Here is a tiny trained network, its code and every weight. The questions are about switching its units off for an input and a class, where a switched-off unit gives its printed mean instead of its output.

import numpy as np


def w(rows, s, z=0):
    codes = np.array(rows[::2]) - 128.0
    scale = np.full(codes.shape[1], s)
    scale[-1] = z or s
    return codes * scale


def f(y):
    return np.maximum(y, 0)


def log_softmax(a):
    a = a - a.max(-1, keepdims=True)
    return a - np.log(np.exp(a).sum(-1, keepdims=True))


def net(x, mask):
    res = np.array(x, float).reshape(1, 5) / 4 @ E
    y = f(res @ A[0][:, :-1].T + A[0][:, -1])
    res = res + np.where(mask, y, B[0][:, -1]) @ B[0][:, :-1]
    return log_softmax(res[-1] @ U[:, :-1].T + U[:, -1])


A, B = {}, {}
E = w([
[131,138,130,139,129,128,123,117,124,140],'x0',
[204,170,179,28,132,92,42,235,13,232],'x1',
[231,242,95,149,15,20,200,139,120,19],'x2',
[221,40,2,80,23,174,73,47,112,147],'x3',
[126,133,127,126,128,130,124,125,129,126],'x4',
],0.0078)
A[0] = w([
[133,86,154,65,205,188,44,205,34,201,128],'N1',
[230,41,30,85,49,176,64,49,124,139,129],'N2',
[172,175,159,32,131,95,38,206,30,199,151],'N3',
[149,204,89,218,45,55,220,78,243,21,176],'N4',
[49,214,218,171,236,68,170,216,162,106,255],'N5',
[220,42,2,87,36,200,68,46,88,136,129],'N6',
[70,152,251,133,228,145,122,200,107,188,241],'N7',
[24,24,126,174,223,250,104,53,232,159,234],'N8',
[210,230,146,88,67,37,120,188,44,92,102],'N9',
[217,201,140,107,61,39,124,191,47,106,56],'N10',
[37,16,124,195,206,215,138,35,232,139,242],'N11',
[218,44,9,91,42,174,74,59,120,156,129],'N12',
[159,191,80,202,71,34,225,45,201,43,120],'N13',
[207,206,155,56,70,80,107,208,46,127,54],'N14',
[125,75,138,56,145,187,46,159,41,232,87],'N15',
[213,44,13,95,31,189,63,62,109,142,129],'N16',
[226,203,133,68,76,31,95,232,50,159,33],'N17',
[107,96,159,79,197,190,23,198,27,226,141],'N18',
[216,125,38,144,22,134,147,49,139,76,89],'N19',
[122,92,150,48,207,184,60,193,44,237,125],'N20',
],0.0072,0.0059)
B[0] = w([
[188,75,214,45,76,172,209,206,29,180,197],'N1',
[145,31,23,47,60,64,127,35,155,147,200],'N2',
[148,41,185,78,130,148,144,220,63,244,208],'N3',
[180,238,163,231,53,211,199,39,74,13,244],'N4',
[114,226,231,226,204,211,106,231,46,92,251],'N5',
[156,38,9,27,58,29,158,21,210,129,207],'N6',
[137,174,217,135,198,193,135,231,70,199,226],'N7',
[26,129,59,195,227,22,3,198,233,237,247],'N8',
[61,211,103,227,233,133,34,121,201,135,202],'N9',
[52,162,15,182,203,51,39,86,213,151,189],'N10',
[16,171,44,220,228,55,29,145,223,187,245],'N11',
[107,28,27,19,69,32,145,37,151,174,201],'N12',
[225,209,147,196,62,220,209,30,111,28,223],'N13',
[36,116,80,184,236,88,29,171,187,208,188],'N14',
[124,30,112,61,59,51,159,127,67,193,188],'N15',
[151,28,21,22,75,34,139,19,193,142,202],'N16',
[31,93,24,186,242,27,15,181,219,232,196],'N17',
[185,63,229,56,83,169,219,207,47,221,206],'N18',
[158,100,27,65,95,116,142,24,206,68,190],'N19',
[176,39,171,21,38,111,221,182,38,185,201],'N20',
],0.007,0.018)
U = w([
[31,200,156,220,231,105,16,210,163,191,253],'0',
[52,75,27,103,190,45,28,76,212,215,74],'1',
[223,140,248,78,132,225,226,223,21,181,75],'2',
[214,45,131,34,2,82,231,114,17,195,18],'3',
[201,242,217,235,90,219,215,100,40,16,178],'4',
[225,141,70,94,2,157,225,14,144,24,35],'5',
],0.007,0.0052)

Each question gives the input, the list of numbers given to net, and the class t.
The units are the neurons (one row each of A and B). Each row of codes is followed by its name. A weight is (code - 128) times the scale printed after its matrix; where a second scale follows, it is the last column's (A, B and U).
mask holds one flag per neuron, in row order. A switched-off neuron (its flag False) gives its mean, the last column of its row in B, instead of its output. The means were averaged over made-up inputs and are rounded, as every weight is.
A unit's drop is (log p(t) with every unit on - log p(t) with that unit switched off) / (log p(t) with every unit on - log p(t) with every unit switched off).
The circuit of an input: a set's keep is (log p(t) with only the set's units on - log p(t) with every unit switched off) / (log p(t) with every unit on - log p(t) with every unit switched off). Starting from the 12 units with the biggest drops (on a tie, the unit counted first), units are removed one at a time, each time the one whose removal leaves the highest keep (on an exact tie, the one counted first), for as long as the keep stays at least 0.8.
circuit, biggest first: the units of the circuit, biggest drop first
k most important neurons: the k neurons with the biggest drops, biggest first
drop of u: that unit's drop, to one decimal
input [-2,-8,1,-1,3], class 4: circuit, biggest first	(N4)
input [6,0,5,-5,-2], class 4: circuit, biggest first	(N8; N4)
input [5,7,0,8,6], class 3: 2 most important neurons	(N8; N11)
input [-3,-2,8,1,0], class 5: 2 most important neurons	(N5; N19)
input [4,0,-7,0,6], class 0: 2 most important neurons	(N8; N11)
input [-5,1,8,-5,-8], class 0: 3 most important neurons	(N17; N10; N9)
input [8,0,8,-7,-7], class 4: 3 most important neurons	(N4; N13; N8)
input [8,-7,1,4,5], class 5: 2 most important neurons	(N4; N13)
input [5,1,-7,-2,4], class 2: drop of N1	0.2
input [2,0,5,8,1], class 5: drop of N8	0.4
input [8,-8,7,3,2], class 5: drop of N15	0.0
input [2,0,3,2,7], class 5: drop of N8	0.3
